Below is a small trained network, with its code and all its weights. Each question gives an input and a class and asks what happens when units are switched off, that is, made to give their printed mean instead of their output.

import numpy as np


def w(rows, s, z=0):
    codes = np.array(rows[::2]) - 128.0
    scale = np.full(codes.shape[1], s)
    scale[-1] = z or s
    return codes * scale


def norm(h):
    return h / np.sqrt((h * h).mean(-1, keepdims=True) + 1e-5)


def f(y):
    return np.maximum(y, 0)


def log_softmax(a):
    a = a - a.max(-1, keepdims=True)
    return a - np.log(np.exp(a).sum(-1, keepdims=True))


def net(x, mask):
    res = np.array(x, float).reshape(1, 3) / 4 @ E
    u = 0
    for l in range(4):
        y = f(norm(res) @ A[l][:, :-1].T + A[l][:, -1])
        res = res + np.where(mask[u : u + 4], y, B[l][:, -1]) @ B[l][:, :-1]
        u += 4
    return log_softmax(norm(res)[-1] @ U[:, :-1].T + U[:, -1])


A, B = {}, {}
E = w([
[70,200,25,239,116],'x0',
[107,92,140,173,254],'x1',
[9,237,160,75,120],'x2',
],0.0065)
A[0] = w([
[115,139,183,110,89,75],'L0N1',
[97,148,125,132,255,124],'L0N2',
[190,187,83,133,81,72],'L0N3',
[77,137,92,141,94,2],'L0N4',
],0.0097,0.008)
B[0] = w([
[202,167,52,102,224,169],'L0N1',
[98,119,187,71,151,255],'L0N2',
[164,97,206,225,59,193],'L0N3',
[68,231,254,36,52,136],'L0N4',
],0.0094,0.0039)
A[1] = w([
[150,78,207,115,196,177],'L1N1',
[137,70,185,242,246,104],'L1N2',
[195,222,168,97,22,255],'L1N3',
[123,254,176,40,90,171],'L1N4',
],0.0076,0.003)
B[1] = w([
[226,167,208,119,44,217],'L1N1',
[99,255,45,67,155,198],'L1N2',
[118,113,246,63,141,255],'L1N3',
[82,230,22,141,191,239],'L1N4',
],0.0068,0.0073)
A[2] = w([
[211,171,170,144,111,161],'L2N1',
[24,181,154,71,125,158],'L2N2',
[66,152,135,162,166,2],'L2N3',
[192,123,2,121,183,146],'L2N4',
],0.0089,0.0066)
B[2] = w([
[190,70,56,200,109,219],'L2N1',
[2,152,121,117,129,254],'L2N2',
[85,82,153,86,84,134],'L2N3',
[65,193,106,161,199,161],'L2N4',
],0.0093,0.0084)
A[3] = w([
[26,144,112,134,216,74],'L3N1',
[22,141,179,146,231,145],'L3N2',
[1,156,125,173,36,3],'L3N3',
[177,1,125,74,147,151],'L3N4',
],0.0089,0.0043)
B[3] = w([
[33,166,189,46,104,233],'L3N1',
[117,183,110,12,115,254],'L3N2',
[174,58,124,54,2,201],'L3N3',
[41,83,198,114,94,186],'L3N4',
],0.0092,0.008)
U = w([
[175,44,242,49,42,144],'0',
[179,148,54,201,173,37],'1',
[5,254,148,7,202,255],'2',
],0.012,0.0068)

Each question gives the input, the list of numbers given to net, and the class t.
The units are the neurons (one row each of A and B). Each row of codes is followed by its name. A weight is (code - 128) times the scale printed after its matrix; where a second scale follows, it is the last column's (A, B and U).
mask holds one flag per neuron, layer by layer. A switched-off neuron (its flag False) gives its mean, the last column of its row in B, instead of its output. The means were averaged over made-up inputs and are rounded, as every weight is.
A unit's drop is (log p(t) with every unit on - log p(t) with that unit switched off) / (log p(t) with every unit on - log p(t) with every unit switched off).
most important unit: the unit with the biggest drop
top k neurons: the k neurons with the biggest drops, biggest first
top k neurons in layer l: the k neurons of layer l with the biggest drops, biggest first
drop when u is switched off: that unit's drop, to one decimal
input [-1,4,-4], class 1: most important unit : L1N1
input [8,-1,-5], class 1: top 2 neurons : (L2N2, L1N4)
input [4,-1,-4], class 1: top 2 neurons : (L0N3, L1N4)
input [0,6,-8], class 1: top 2 neurons in layer 3 : (L3N2, L3N1)
input [-2,3,-4], class 1: top 3 neurons : (L1N1, L1N3, L1N2)
input [-2,5,-2], class 0: top 4 neurons : (L1N4, L1N1, L0N2, L2N1)
input [0,-3,-6], class 0: top 2 neurons : (L1N4, L3N4)
input [3,-6,-3], class 0: drop when L1N4 is switched off : 0.1
input [3,-6,0], class 0: drop when L0N3 is switched off : 0.4
input [-6,3,1], class 0: drop when L1N1 is switched off : 1.6
input [7,-4,-5], class 1: drop when L2N2 is switched off : 0.2
